Here is a tiny trained network, its code and every weight. The questions are about switching its units off for an input and a target symbol, where a switched-off unit gives its printed mean instead of its output.

import numpy as np


def w(rows, s, z=0):
    codes = np.array(rows[::2]) - 128.0
    scale = np.full(codes.shape[1], s)
    scale[-1] = z or s
    return codes * scale


def f(y):
    return np.maximum(y, 0)


def softmax(a):
    e = np.exp(a - a.max(-1, keepdims=True))
    return e / e.sum(-1, keepdims=True)


def log_softmax(a):
    a = a - a.max(-1, keepdims=True)
    return a - np.log(np.exp(a).sum(-1, keepdims=True))


def net(x, mask):
    ids = ['αγζθτφ'.index(c) for c in x.split()]
    T = len(ids)
    res = E[ids] + P[:T]
    u = 0
    for l in range(3):
        r = res
        for j in range(2):
            rows = slice(2 * j, 2 * j + 2)
            q, k, v = (r @ M[l][rows].T for M in (Q, K, V))
            z = softmax(np.where(np.tri(T) > 0, q @ k.T / 2**0.5, -1e9)) @ v
            o = O[l][rows]
            res = res + np.where(mask[u + j], z, o[:, -1]) @ o[:, :-1]
        u += 2
        y = f(res @ A[l][:, :-1].T + A[l][:, -1])
        res = res + np.where(mask[u : u + 8], y, B[l][:, -1]) @ B[l][:, :-1]
        u += 8
    return log_softmax(res[-1] @ U[:, :-1].T + U[:, -1])


Q, K, V, O, A, B = {}, {}, {}, {}, {}, {}
E = w([
[206,41,198],'α',
[247,246,159],'γ',
[100,154,139],'ζ',
[36,158,89],'θ',
[27,237,120],'τ',
[64,43,96],'φ',
],0.016)
P = w([
[77,131,254],'0',
[153,107,174],'1',
[184,100,142],'2',
[201,103,115],'3',
[192,110,105],'4',
[192,119,106],'5',
[178,124,100],'6',
[179,130,91],'7',
],0.0053)
Q[0] = w([
[172,130,212],'0.h1',
[47,165,6],'0.h1',
[103,105,143],'0.h2',
[117,169,59],'0.h2',
],0.012)
K[0] = w([
[173,167,116],'0.h1',
[5,37,83],'0.h1',
[112,118,43],'0.h2',
[155,172,96],'0.h2',
],0.011)
V[0] = w([
[101,96,128],'0.h1',
[83,254,31],'0.h1',
[245,170,109],'0.h2',
[134,183,117],'0.h2',
],0.0064)
O[0] = w([
[26,181,123,153],'0.h1',
[181,126,53,62],'0.h1',
[123,153,14,36],'0.h2',
[3,176,136,255],'0.h2',
],0.0061,0.00061)
A[0] = w([
[173,154,126,168],'0.n1',
[139,138,3,1],'0.n2',
[94,87,162,176],'0.n3',
[152,98,58,6],'0.n4',
[62,166,142,187],'0.n5',
[137,170,153,135],'0.n6',
[171,171,110,240],'0.n7',
[99,147,106,105],'0.n8',
],0.014,0.0038)
B[0] = w([
[114,139,211,188],'0.n1',
[82,218,47,171],'0.n2',
[90,79,54,211],'0.n3',
[86,81,203,136],'0.n4',
[245,117,88,254],'0.n5',
[182,192,132,184],'0.n6',
[133,197,210,223],'0.n7',
[255,72,73,172],'0.n8',
],0.008,0.0073)
Q[1] = w([
[207,129,169],'1.h1',
[128,246,178],'1.h1',
[149,94,184],'1.h2',
[176,105,114],'1.h2',
],0.013)
K[1] = w([
[189,128,194],'1.h1',
[78,247,138],'1.h1',
[57,11,152],'1.h2',
[101,120,184],'1.h2',
],0.013)
V[1] = w([
[117,126,1],'1.h1',
[76,119,155],'1.h1',
[109,168,130],'1.h2',
[165,135,143],'1.h2',
],0.0099)
O[1] = w([
[219,138,43,1],'1.h1',
[103,43,50,77],'1.h1',
[186,3,192,149],'1.h2',
[143,25,165,192],'1.h2',
],0.0042,0.0078)
A[1] = w([
[100,197,72,197],'1.n1',
[205,97,158,42],'1.n2',
[150,159,113,216],'1.n3',
[189,201,231,34],'1.n4',
[68,106,84,73],'1.n5',
[95,99,151,3],'1.n6',
[133,164,246,31],'1.n7',
[25,154,107,159],'1.n8',
],0.011,0.0065)
B[1] = w([
[213,5,184,167],'1.n1',
[89,177,27,144],'1.n2',
[186,130,221,180],'1.n3',
[105,160,66,252],'1.n4',
[180,96,3,146],'1.n5',
[190,170,130,130],'1.n6',
[41,78,61,221],'1.n7',
[176,154,53,140],'1.n8',
],0.0067,0.016)
Q[2] = w([
[215,88,197],'2.h1',
[171,153,155],'2.h1',
[148,152,33],'2.h2',
[247,77,161],'2.h2',
],0.011)
K[2] = w([
[162,234,253],'2.h1',
[169,164,132],'2.h1',
[74,174,98],'2.h2',
[131,196,189],'2.h2',
],0.012)
V[2] = w([
[102,131,126],'2.h1',
[143,203,253],'2.h1',
[159,56,182],'2.h2',
[62,204,173],'2.h2',
],0.0054)
O[2] = w([
[94,94,105,115],'2.h1',
[2,15,146,2],'2.h1',
[126,13,129,60],'2.h2',
[109,190,109,121],'2.h2',
],0.0051)
A[2] = w([
[118,108,250,158],'2.n1',
[121,172,155,114],'2.n2',
[153,71,158,109],'2.n3',
[163,181,114,42],'2.n4',
[158,52,90,4],'2.n5',
[50,125,113,161],'2.n6',
[182,113,141,144],'2.n7',
[108,111,81,76],'2.n8',
],0.015,0.011)
B[2] = w([
[27,205,178,218],'2.n1',
[167,69,32,196],'2.n2',
[210,97,22,186],'2.n3',
[146,52,255,214],'2.n4',
[10,100,94,202],'2.n5',
[160,47,135,230],'2.n6',
[28,137,193,254],'2.n7',
[52,179,197,170],'2.n8',
],0.0086,0.0075)
U = w([
[92,84,179,52],'α',
[197,232,71,254],'γ',
[64,255,176,79],'ζ',
[196,36,112,104],'θ',
[177,121,189,127],'τ',
[87,176,73,99],'φ',
],0.0094,0.0065)

Each question gives the input, a string of symbols that net reads in full, and the target symbol t.
The units are the heads (2 rows each of Q, K, V and O) and the neurons (one row each of A and B). Each row of codes is followed by its name. A weight is (code - 128) times the scale printed after its matrix; where a second scale follows, it is the last column's (O, A, B and U).
mask holds one flag per unit, layer by layer, with each layer's heads first. A switched-off unit (its flag False) gives its mean, the last column of its rows in O or B, instead of its output. The means were averaged over made-up inputs and are rounded, as every weight is.
A unit's drop is (log p(t) with every unit on - log p(t) with that unit switched off) / (log p(t) with every unit on - log p(t) with every unit switched off).
most important unit: the unit with the biggest drop
k most important neurons: the k neurons with the biggest drops, biggest first
k most important neurons of layer l: the k neurons of layer l with the biggest drops, biggest first
which heads matter: for each layer, one digit per head in row order, 1 if its drop is at least 0.15 and else 0, layers parted by /
input ζ θ φ τ γ τ φ, target γ: most important unit : 2.h2
input φ φ φ ζ, target ζ: which heads matter : 11 / 01 / 00
input θ τ α ζ γ, target φ: 2 most important neurons of layer 1 : 1.n7, 1.n4
input α τ γ, target φ: 4 most important neurons : 1.n7, 1.n4, 0.n1, 0.n7
input ζ γ ζ ζ, target α: which heads matter : 00 / 11 / 10
input γ α φ θ τ α α, target γ: 4 most important neurons : 1.n2, 1.n1, 1.n3, 0.n3
input γ θ θ φ τ, target γ: which heads matter : 01 / 11 / 01
input α γ ζ, target α: 3 most important neurons of layer 1 : 1.n7, 1.n4, 1.n5
input φ θ α τ φ α, target α: 2 most important neurons : 2.n1, 1.n4
input τ θ θ ζ γ θ φ α, target γ: 3 most important neurons : 1.n2, 1.n1, 1.n3
input ζ ζ τ ζ α φ γ ζ, target γ: 2 most important neurons of layer 0 : 0.n3, 0.n7
input α τ ζ τ ζ φ φ, target φ: 2 most important neurons of layer 2 : 2.n5, 2.n4
input θ γ ζ τ θ, target τ: 2 most important neurons : 1.n7, 1.n4
input γ φ θ τ θ θ τ, target γ: 2 most important neurons : 0.n8, 0.n7
input φ γ τ φ, target γ: 2 most important neurons : 1.n7, 1.n4
input θ α θ θ, target θ: most important unit : 1.n1
input φ α ζ, target ζ: 4 most important neurons of layer 1 : 1.n4, 1.n7, 1.n5, 1.n2
input φ γ θ φ θ θ, target γ: which heads matter : 00 / 01 / 01
input τ φ φ γ ζ, target γ: 2 most important neurons : 0.n3, 2.n7
input ζ θ θ φ, target φ: 3 most important neurons of layer 0 : 0.n3, 0.n7, 0.n5
input τ τ φ φ θ, target θ: 2 most important neurons of layer 1 : 1.n4, 1.n7
input τ τ α γ φ θ, target γ: most important neuron : 0.n7
input γ θ θ, target τ: 3 most important neurons : 1.n7, 2.n4, 1.n4
input φ α φ ζ φ φ α, target α: 3 most important neurons of layer 0 : 0.n5, 0.n7, 0.n3
